Each row has a class, written as a number after it.
[-520  -80  -33  -40 -273 -600   85 -687  385  362 -492  -45  513  -28
 -224  -40   15   72  525  119 -182   76 -374  526   40  167  -67 -376
 -125 -122  450  190   25]  7
[-420  272  200  -68 -306 -546   34 -541  136  142 -149  691  438 -247
  222 -197   57 -118  435 -317 -232   42  -77  342  179  542 -197  -90
 -113  108   69  120  -56]  3
[-402 -134   17   16 -242 -466   54 -778  399  400 -468 -196  493 -104
 -188  -56   -6   44  346   96 -234  153 -381  532  134  132  -78 -306
  -73 -182  512  188  -53]  2
[-472 -128 -184  270 -163 -358   84 -802  277  539 -722 -376  442 -135
 -156 -138   20   -1  376  176 -163   99 -356  522 -103  122 -186 -258
  -61 -376  627  319   -6]  9
[-562  340  183    3 -541 -653   74 -550  -38  165 -522  656  638 -238
  -36 -171  -50   -9  584 -231 -109  -43  -27  362  -95  528 -225 -206
 -199   51   76  -53  -12]  8
[-549  293  236  -16 -448 -559   90 -543   17  119 -524  599  636 -272
   66 -181  -46   12  595 -285 -121   -7  -44  422 -163  460 -213 -179
 -161   62   84  -54  -27]  6
[-899   35   77  114  -89 -264   52 -334  803  217   19  250  479 -101
  216  114  218 -294  328  -36  -83  273 -585  652 -394  256   -9 -548
  131 -217  624  740  309]  7
[-657   77   62   53 -336 -285   67 -277  812  177  129  116  664 -160
  165  203  274 -150  394   49  -23  232 -537  798 -539  258    4 -554
  121  -61  580  559  213]  0
[-520  353  141   29 -460 -577  -48 -541  -46  224 -382  648  571 -184
  120 -255   20 -114  477 -203 -118   20  -46  219   -4  508 -210 -180
 -104  -37  151   70   -6]  8
[-708  118    2   98 -184 -195   94 -301  803  139   92   31  737 -171
  201   75  323 -143  397   16  -55  284 -569  788 -491  327   28 -559
  144  -58  773  491  282]  8
[-752  145   43   90 -229 -282   60 -336  774  130   93  155  589 -143
  118  188  284 -209  348   34  -54  227 -489  685 -423  229   69 -503
  150 -152  617  617  225]  1
[-388  275  196  -48 -433 -567   -2 -429   17  190 -292  787  466 -207
  262 -225   10 -114  493 -311 -142    4   21  275   55  530 -198 -149
 -161  133  -51   69 -104]  6
[-637  154  -17  133 -268 -301   13 -356  723  181   62  -25  699 -116
   95  114  323 -201  303  106 -140  281 -536  595 -501  273   14 -541
  183 -185  732  509  267]  3
[-403 -104 -187  170 -321 -546   64 -848  213  527 -651 -309  545 -165
 -309 -124   15  110  371  239 -163  127 -222  507  -80  158 -106 -225
 -102 -352  551  178   -9]  6
[-447  -51 -179  202 -178 -620  -50 -860   86  527 -639 -306  229  -21
 -323 -247  -24  -64  310  296 -255   72 -275  271  174  201 -123 -297
  -47 -456  595  196   16]  5
[-506 -111   -9   26 -172 -451  137 -774  427  366 -516 -131  446 -120
 -218  -39   21  -18  395   41 -257  134 -391  624  103  192  -60 -269
  -94 -214  555  284   -9]  4
[-521  340  122   38 -550 -692  -60 -558  -21  282 -385  519  636 -116
   67 -228   28  -71  543 -191 -220   37  -71  266   -4  502 -212 -215
 -232  -67  215   64   51]  8
[-502  323  236  -26 -399 -564  -65 -567   15  118 -299  786  428 -198
  166 -194    2 -145  429 -305 -204   24   -7  263  114  485 -163  -70
  -82   18   42  121  -24]  0
[-722  316  128  -40 -511 -687   97 -549  137  219 -423  540  709 -143
  -58 -123    8  -32  659 -243 -187  -23 -134  469 -161  506 -215 -232
 -269  -72  273  212  104]  8
[-697  112  104   -1 -248 -302   40 -324  775   91  124   98  562 -169
   13  224  246 -246  332   78  -66  212 -519  717 -466  189   54 -581
  160 -146  582  475  258]  5
[-609  101   25   74 -228 -237   90 -215  838  150  172  -23  708 -122
  220  147  362 -101  407   33   -7  235 -580  717 -586  252   18 -550
  114  -24  680  477  313]  7
[-370  231  136  -29 -334 -517   40 -447    8  191 -268  772  450 -335
  305 -221    8 -121  413 -259 -148   44  -21  346   94  475 -267  -95
 -137   73  -64   89 -167]  3
[-475  -78 -149  181 -257 -483   69 -836  295  505 -601 -311  496 -127
 -221  -78   33   24  402  184 -216  135 -295  560  -22  139 -122 -249
 -102 -321  561  253   -4]  9
[-676  399  287 -132 -600 -787   69 -685   65   42 -394  652  591 -114
 -165  -68  -34   -9  705 -299 -150  -45  -40  368   66  485  -75 -146
 -213   28  135   33   52]  1
[-654  177  -27   73 -381 -222   -7 -281  682  105    9   91  733 -113
  135  114  271 -203  384  106   15  271 -477  670 -601  196   45 -542
  201 -133  667  500  204]  5
[-430 -138  -99  -22 -172 -493  128 -724  387  361 -477  -78  460 -135
 -171  -82   39  -11  377   61 -235  124 -337  561  112  206  -69 -268
  -78 -196  517  259  -68]  6
[-511 -122 -151  193 -228 -449  149 -822  313  493 -665 -278  527 -188
 -230 -128   59   42  358  137 -259  171 -332  599  -44  183 -142 -195
  -60 -337  650  319   21]  1
[-414 -204 -118   53 -129 -511   43 -693  277  474 -552 -150  423 -142
 -189 -129  -27   18  316  250 -184   96 -380  499   16  153 -175 -321
  -55 -242  458  166  -46]  5
[-522 -144 -105   15 -146 -567  134 -719  328  406 -570 -125  457 -138
 -245  -91  -16   85  443  143 -197   56 -340  576   34  162 -106 -275
 -152 -269  484  203  -42]  6
[-767   52  -40  111 -201 -287  -22 -306  742  217   34  222  673  -87
  234   83  246 -233  328   55   13  295 -520  626 -551  294   28 -550
  179 -205  681  679  271]  6
[-538 -136 -126  170 -125 -509   82 -815  288  522 -587 -291  482 -146
 -232 -102    9   49  372  249 -266  119 -375  581  -44  105 -171 -216
 -112 -369  543  275   21]  3
[-430  -40 -216  331   22 -504  -37 -807  136  585 -553 -268  301  -95
   30 -312   87  -70  275  264 -282  129 -317  345  157  202 -171 -220
   -2 -368  565  243 -101]  7
[-663  286  231   21 -440 -625   31 -606  203  215 -389  540  553 -124
    3 -105   21  -44  576 -270 -215  -22 -128  429  -91  451 -155 -188
 -213  -59  233  232  123]  4
[-434 -160  -74    9 -256 -553  106 -729  317  421 -552  -62  467 -124
 -268  -60   15   47  365  165 -189   93 -345  503   67  190 -115 -294
  -60 -210  472  225  -17]  1
[-731  292  260   33 -443 -699   64 -608  152  225 -478  570  498 -167
  -75  -68  -41  -36  639 -245 -141 -105 -147  445 -159  450 -196 -249
 -288 -122  175  196  155]  4
[-680  101   60   59 -197 -279   60 -298  802  121  156   53  702 -146
  241   97  318 -124  414   21  -56  278 -595  686 -515  376   24 -608
  164  -37  724  459  300]  0
[-599  328  166  -76 -490 -568   13 -467   11  136 -355  716  639 -178
  118 -178  -44  -77  566 -284  -96   39  -55  360    0  453 -196 -152
 -189   -2   99  122  -66]  8
[-706  180  123  -40 -349 -311  -51 -406  754   43  190  216  639  -53
   33  214  259 -184  390   49  -47  271 -450  637 -286  211  168 -481
  204 -120  591  567  214]  1
[-680   99  -17  106 -155 -252   90 -309  815  127   98   59  635 -162
  230  156  342 -229  350   22  -77  218 -590  686 -573  292   18 -594
  161 -103  727  564  282]  0
[-537  -92 -156  366  -65 -468   72 -743  183  561 -796 -351  360 -101
 -138 -282  -39   25  348  168 -254   99 -369  460  -50  211 -210 -268
  -94 -415  646  256   22]  2
[-719   65   64   17 -160 -189   94 -224  892   90  119   98  722 -139
  229  155  297 -160  390   -5  -24  256 -605  794 -587  266   49 -601
  137  -20  715  554  304]  2
[-692  341  183   -4 -514 -639   71 -604   60  137 -492  463  644 -195
  -22 -107  -37  -17  718 -238  -93  -34  -88  494 -183  402 -200 -204
 -221  -89  209   76   34]  9
[-414  325  129   32 -432 -581   -5 -521  -78  191 -384  712  524 -263
  191 -246   -7  -70  439 -231 -122   38   19  253   38  476 -242  -58
 -141   18    5   52  -91]  3
[-320  321  192  -91 -366 -592  -59 -570  -71  125 -267  765  379 -259
  169 -215   -4 -174  424 -218 -189   24   17  193  271  490 -167 -140
 -104   73  -70  -35 -153]  3
[-404  291  111   58 -366 -517  -26 -509  -42  237 -354  723  382 -283
  289 -233   33 -190  432 -222  -82  -43   17  278   19  512 -262 -157
 -113   30    6   99 -116]  9
[-583 -119 -138  239 -132 -491   34 -848  278  541 -621 -286  382  -62
 -252 -150  -30   73  355  229 -231   65 -292  550  -25  129 -111 -175
 -109 -361  577  334   44]  2
[-471 -131 -126    1 -234 -571  183 -659  299  429 -660 -125  505 -123
 -296  -76  -36   80  474  175 -112   71 -372  578  -44  195 -132 -373
 -143 -248  495  211  -24]  4
[-437 -168 -108  190 -217 -412   58 -793  278  529 -634 -293  339 -103
 -225  -91  -17    5  363  156 -198  104 -287  541   53   95 -130 -201
 -114 -325  499  289    5]  9
[-442  -91 -139  201 -284 -558  109 -802  207  514 -710 -281  507 -167
 -279 -128    6  103  424  185 -182  108 -250  550  -63  191 -144 -205
 -139 -272  497   86   45]  9
[-398  -69 -182  294  -87 -610  -44 -816   83  610 -599 -169  274 -145
 -103 -222   19  -49  263  336 -215   97 -274  336  178  187 -142 -242
  -49 -365  420  154  -98]  1
[-578  304  180    3 -480 -656    4 -575   79  190 -426  577  629 -162
   77 -197   -9    8  539 -270 -220   39  -62  353  -47  437 -184 -156
 -222  -39  191   96   59]  2
[-566 -136   -8   -8 -162 -595  165 -718  294  357 -634  -87  408 -115
 -281  -48  -86   41  510   82 -196   93 -411  548  151  143  -93 -304
 -169 -246  422  141  -28]  1
[-527  -93  -61   -1 -128 -605  144 -766  370  352 -512 -136  509 -155
 -267  -70    1  150  531  142 -214   79 -367  667  102  151  -82 -235
 -130 -205  451  124  -41]  7
[-481  -47 -218  321 -120 -576   -8 -773  110  587 -720 -350  389   11
 -178 -302   -6   50  357  300 -228   78 -324  346  -30  248 -174 -293
  -83 -394  652  234   42]  2
[-703   93   47  104 -132 -217   99 -245  838  121  162   21  661 -158
  216  198  363 -207  319   27  -31  236 -599  699 -582  261   48 -526
  139  -77  711  539  328]  1
[-408   -2 -203  367  -98 -519  -37 -850  161  587 -627 -310  428 -144
  -27 -250   81  -81  260  242 -249  164 -304  359   26  210 -146 -275
  -17 -415  609  229  -64]  6
[-572  -62 -209  349 -127 -558    7 -803  116  618 -703 -382  414  -58
 -255 -293   30  -10  315  278 -295  124 -335  408   -7  272 -178 -235
  -83 -473  718  228   98]  8
[-639  269  235  -31 -352 -615  119 -554   60   87 -492  654  583 -276
   69 -147  -56  -80  556 -364 -276   45  -91  505  -22  460 -222  -86
 -195  -22  107   85  -31]  0
[-688  137   -1   40 -122 -210  197 -204  793   29  107   -4  666 -170
  212  142  363 -219  374  -95 -135  290 -560  712 -521  255   36 -514
   92  -92  742  491  300]  7
[-618  145    7   97 -234 -345  -17 -358  630  144    4   -4  655 -191
   58  155  262 -181  343  128  -51  238 -467  614 -462  207   29 -564
  133 -240  622  359  228]  9
[-569 -138  -57   74  -97 -512   89 -821  360  412 -604 -202  424 -155
 -312  -80  -42   67  371  163 -224   68 -364  589   49  125  -99 -282
  -94 -343  567  265   20]  2
[-505 -122 -149   21 -172 -475  129 -739  362  373 -563 -157  433  -31
 -293 -102    6  117  484  172 -111   25 -347  576    7  182  -82 -260
  -49 -171  553  302   10]  7
[-657   64   36   32 -200 -209   74 -139  800   86   79  100  706  -81
  195  154  318 -175  339    3  -41  241 -595  601 -656  299   18 -616
  167  -29  700  526  371]  0
[-585  336  235  -18 -458 -651   89 -632    8   87 -469  581  517 -251
  -10  -93  -84  -32  661 -309 -111  -53  -14  441    3  449 -180 -150
 -236   10   37  -39  -47]  9
[-699  100   96  134 -220 -259   74 -294  751  157   46  121  572 -210
  125  212  261 -179  339   68   14  151 -528  734 -613  245  -10 -525
  139 -113  548  507  264]  0
[-388  300  118   18 -380 -532   -9 -536   -6  253 -264  724  435 -277
  223 -263   71 -163  377 -212 -164  -14   -6  281  127  571 -241 -138
  -90   58   63   94 -127]  8
[-547 -180  -64  -23 -112 -598  163 -724  313  360 -552 -146  324  -78
 -306  -71  -87   49  472   55 -286   80 -363  620  211  173  -99 -207
 -202 -286  475  258  -19]  0
[-532  300  257  -70 -457 -671   54 -598   12   87 -405  672  558 -273
   20 -122  -70  -20  572 -326 -196   17    4  423   64  455 -168  -85
 -207   34    8  -16  -53]  0
[-736   41   60   20  -65 -214   85 -194  899  107  243   72  630 -147
  253  158  333 -198  369  -29  -81  262 -565  802 -526  279   70 -539
  100  -77  700  597  332]  6
[-797   47   83  156 -108 -325   69 -389  779  196   65  176  519 -189
  147  179  246 -219  226   -4  -62  246 -548  618 -471  270    0 -499
  135 -208  614  603  364]  0
[-423  281  230  -90 -533 -629  113 -488    6  100 -444  621  666 -291
  103 -188  -35   45  610 -336 -147   53   -1  413  -31  478 -195 -176
 -208  123   22 -144  -99]  6
[-526  303  297  -34 -493 -648   51 -561   -5  116 -447  616  551 -237
   86 -141  -79  -40  605 -324 -174   19  -82  362    7  437 -206 -185
 -198   42   17  -76  -43]  0
